Questions about the matrix below. Rows and columns are numbered from 1.
1) Which number is the entry just left of 65?
2) Which number is the entry at row 3, column 1?
3) Which number is the top-right entry?
4) Which number is the entry at row 1, column 2?
5) Which number is the entry directly below 54?
6) Which number is the minimum?
7) Which number is the bottom entry of the column that holds the smallest entry?
8) Which number is the maximum?
[[19, 54, 36, 111, 59, 79, 120, 198, 36, 94, 77, 42, 107, 58, 101, 77],
 [131, 77, 92, 77, 74, 68, 83, 104, 33, 43, 77, 77, 117, 118, 77, 70],
 [26, 117, 77, 57, 127, 61, 63, 120, 104, 59, 47, 44, 75, 92, 97, 77],
 [77, 97, 77, 86, 77, 50, 77, 107, 77, 60, 117, 58, 77, 77, 97, 96],
 [77, 67, 71, 77, 76, 77, 65, 77, 121, 57, 79, 89, 68, 85, 85, 119]]
1) 77
2) 26
3) 77
4) 54
5) 77
6) 19
7) 77
8) 198

x =
[[272 188 220 917 209]
 [278 184 188 923 238]
 [234 188 226 930 185]
 [204 238 198 910 161]
 [224 216 207 888 229]
 [257 243 202 918 240]
 [267 206 198 948 246]
 [214 235 197 916 202]
 [180 231 252 922 227]
 [201 270 219 951 178]
 [260 217 200 965 204]
 [233 203 176 935 214]
 [251 185 171 937 201]
 [241 157 239 881 201]]
Counting starts at 1.
Report the entry directly below 272.
278
The bottom entry of the column that holds the largest entry is 881
Report the smallest entry.
157
Report the entry at row 1, column 3.
220
Report the entry in the top-right corner.
209
The entry at row 1, column 1 is 272
The entry directly above the smallest entry: 185
Report the entry at row 3, column 1.
234
Report the entry in row 1 and column 2.
188
The entry directly above 226: 188
The entry just left of 252 -> 231
The largest entry is 965
Report the entry just right of 260.
217
Report the entry just right of 217.
200
Report the entry just right of 888.
229
Report the entry directly above 948.
918
Report the entry in row 3 and column 2.
188
Report the bottom-right entry.
201
The entry just left of 937: 171
The entry in the bottom-left corner -> 241
The entry directly below 216 -> 243
The entry in row 2 and column 2 -> 184
The entry directly above 241: 251
The entry directly below 948 is 916
The entry in row 3 and column 3 -> 226

[[ -3   1  -2   0   1   2   1   1   6   0   0]
 [ -2   0   0   0   0   1   1   0   2   0   1]
 [ -4  -7   7   0  -2   2   2  -2 -15   1   7]
 [-10 -10   4   0  -2   5   5  -1  -6   1   8]
 [-10 -10   5   0  -2   6   5  -1  -8   1   9]
 [  1   0  -4   0   1   0   0   1  10   0  -3]
 [ -2   2   1   0   0   1   1   0   0   0   1]
 [ -3  -2   4   0  -1   1   2  -1  -9   1   4]
 [ -9  -8   6   0  -2   5   5  -1 -10   1   9]
 [-10  -9   9   0  -3   5   5  -2 -17   1  11]
 [ -4   0   2   0   0   2   2   0  -4   0   4]
 [ -9  -3   4   0  -1   4   4   0  -6   1   7]
 [ -8  -6  15   0  -4   3   5  -3 -32   2  14]
 [ -6  -8   9   0  -3   2   3  -2 -19   1   9]
 [  0   7   4   1   0  -1   0   0  -9   0   2]]
The largest entry in the first column: 1
The last entry, reading row by row -> 2
The entry in the bottom-left corner is 0
The third smallest entry is -17
Find the top entry of the column that holds the largest entry.
-2
Find the second entry on the main diagonal.
0
The entry just right of 15 -> 0
Find the bottom entry of the column that holds the smallest entry.
-9
The largest entry in the last row is 7
The first entry in the row that holds the smallest entry -> -8
Find the largest entry in the first row.
6
Find the first entry in reading order.
-3
The entry directly below the largest entry -> 9
Find the largest entry.
15
The third largest entry -> 11
The fifth entry from the end, reading row by row: 0
The entry in the top-right corner -> 0
The entry just left of the largest entry is -6
Find the third entry on the diagonal from the top-right corner.
-15
Find the 2nd smallest entry.
-19
The third entry on the main diagonal is 7
The 2nd-last entry, reading row by row: 0
The 4th-last entry, reading row by row is 0
Find the second largest entry.
14
Find the second entry on the diagonal from the top-right corner.
0
Find the smallest entry in the last column.
-3
Find the entry just left of the smallest entry.
-3
The second entry in reading order -> 1
Find the fifth entry, reading row by row.
1
Find the fourth entry, reading row by row.
0

B =
[[-0.11  0.05  0.00 -0.03  0.01  0.08 -0.10  0.03  0.00  0.01  0.07  0.00
   0.04]
 [ 0.03  0.08  0.15 -0.15  0.03  0.22 -0.13  0.06 -0.05 -0.03  0.05  0.00
   0.05]
 [ 0.03  0.03 -0.09  0.05  0.03  0.08  0.06  0.02  0.11  0.04  0.16 -0.06
  -0.07]
 [-0.11  0.09  0.02  0.01 -0.13  0.26  0.01 -0.03  0.20  0.03  0.14 -0.28
  -0.22]
 [-0.02 -0.03 -0.15  0.18 -0.13  0.03 -0.07  0.07  0.14  0.26  0.10  0.04
  -0.02]]
The minimum: -0.28
The entry just right of the smallest entry is -0.22
Report the entry at the centre.
0.06
Report the entry just right of the centre entry.
0.02
The entry just left of 0.16 is 0.04
The entry just right of -0.10 -> 0.03

Read these off the row that follows.
1) Find the 2nd entry from the right.
2) Find the second entry from the left.
3) Find the 1st entry from the right.
[-38 -35  -1  15]
1) -1
2) -35
3) 15
